Below is a small trained network, with its code and all its weights. Each question gives an input and a class and asks what happens when units are switched off, that is, made to give their printed mean instead of their output.

import numpy as np


def w(rows, s, z=0):
    codes = np.array(rows[::2]) - 128.0
    scale = np.full(codes.shape[1], s)
    scale[-1] = z or s
    return codes * scale


def f(y):
    return np.maximum(y, 0)


def log_softmax(a):
    a = a - a.max(-1, keepdims=True)
    return a - np.log(np.exp(a).sum(-1, keepdims=True))


def net(x, mask):
    res = np.array(x, float).reshape(1, 6) / 4 @ E
    y = f(res @ A[0][:, :-1].T + A[0][:, -1])
    res = res + np.where(mask, y, B[0][:, -1]) @ B[0][:, :-1]
    return log_softmax(res[-1] @ U[:, :-1].T + U[:, -1])


A, B = {}, {}
E = w([
[71,155,132,202,229,154,124,198,58],'x0',
[105,186,162,214,163,181,159,38,149],'x1',
[186,84,177,69,165,129,166,161,198],'x2',
[126,243,153,97,114,36,67,118,63],'x3',
[168,85,168,100,2,114,175,124,91],'x4',
[24,118,233,160,99,116,161,142,137],'x5',
],0.0089)
A[0] = w([
[240,124,163,103,152,135,125,177,107,246],'n0',
[151,84,122,132,33,133,148,222,55,119],'n1',
[55,155,172,167,130,109,184,123,169,150],'n2',
[146,121,96,168,134,138,161,107,152,69],'n3',
[132,66,184,101,86,154,178,102,252,174],'n4',
[153,137,106,166,221,157,140,192,75,254],'n5',
[225,135,106,121,70,139,137,17,195,200],'n6',
[43,139,137,162,192,153,154,96,134,223],'n7',
[112,98,34,134,152,162,166,129,132,235],'n8',
[91,95,168,176,46,190,160,107,88,173],'n9',
[158,75,183,109,98,133,160,181,102,91],'n10',
],0.012,0.003)
B[0] = w([
[86,162,148,198,46,109,196,132,93,205],'n0',
[167,53,86,72,10,134,134,111,132,221],'n1',
[99,92,162,142,40,110,142,197,83,195],'n2',
[135,115,103,148,198,115,114,97,164,155],'n3',
[199,156,40,101,98,108,127,68,97,242],'n4',
[236,146,77,158,128,157,176,129,180,229],'n5',
[205,152,90,103,73,85,203,133,111,249],'n6',
[115,133,166,183,140,158,140,224,140,215],'n7',
[147,103,139,128,120,160,63,206,98,188],'n8',
[117,206,151,156,207,84,154,126,161,210],'n9',
[151,169,76,104,144,132,122,77,141,194],'n10',
],0.013,0.014)
U = w([
[160,87,102,177,191,210,128,171,176,133],'0',
[40,85,196,34,180,184,130,73,90,49],'1',
[202,167,61,83,87,57,205,71,99,169],'2',
[63,49,170,41,59,81,146,115,54,89],'3',
[33,187,254,179,155,69,177,165,119,253],'4',
[64,73,170,123,179,105,102,93,144,25],'5',
],0.0075,0.0047)

Each question gives the input, the list of numbers given to net, and the class t.
The units are the neurons (one row each of A and B). Each row of codes is followed by its name. A weight is (code - 128) times the scale printed after its matrix; where a second scale follows, it is the last column's (A, B and U).
mask holds one flag per neuron, in row order. A switched-off neuron (its flag False) gives its mean, the last column of its row in B, instead of its output. The means were averaged over made-up inputs and are rounded, as every weight is.
A unit's drop is (log p(t) with every unit on - log p(t) with that unit switched off) / (log p(t) with every unit on - log p(t) with every unit switched off).
The circuit of an input: a set's keep is (log p(t) with only the set's units on - log p(t) with every unit switched off) / (log p(t) with every unit on - log p(t) with every unit switched off). Starting from all 11 units, units are removed one at a time, each time the one whose removal leaves the highest keep (on an exact tie, the one counted first), for as long as the keep stays at least 0.8.
units of the circuit, in order: the units of the circuit, biggest drop first
k most important neurons: the k neurons with the biggest drops, biggest first
drop when u is switched off: that unit's drop, to one decimal
input [-3,7,-2,-5,-8,7], class 4: most important neuron	[n2]
input [0,-3,7,3,-5,8], class 3: 3 most important neurons	[n9; n2; n5]
input [-2,-7,-8,-7,-6,6], class 0: 2 most important neurons	[n0; n8]
input [6,3,-7,-5,8,-6], class 0: units of the circuit, in order	[n4; n6]
input [7,-6,3,-5,0,8], class 0: 2 most important neurons	[n6; n7]
input [7,-2,0,2,-7,7], class 0: 3 most important neurons	[n5; n0; n9]
input [4,7,6,1,-3,3], class 0: 3 most important neurons	[n5; n0; n9]
input [-3,-7,3,8,-3,5], class 3: 4 most important neurons	[n5; n4; n6; n9]
input [5,-1,1,-3,1,0], class 0: drop when n6 is switched off	0.1
input [3,-6,5,-3,-3,-8], class 0: drop when n4 is switched off	0.5
input [4,6,-1,3,7,0], class 4: drop when n10 is switched off	0.0
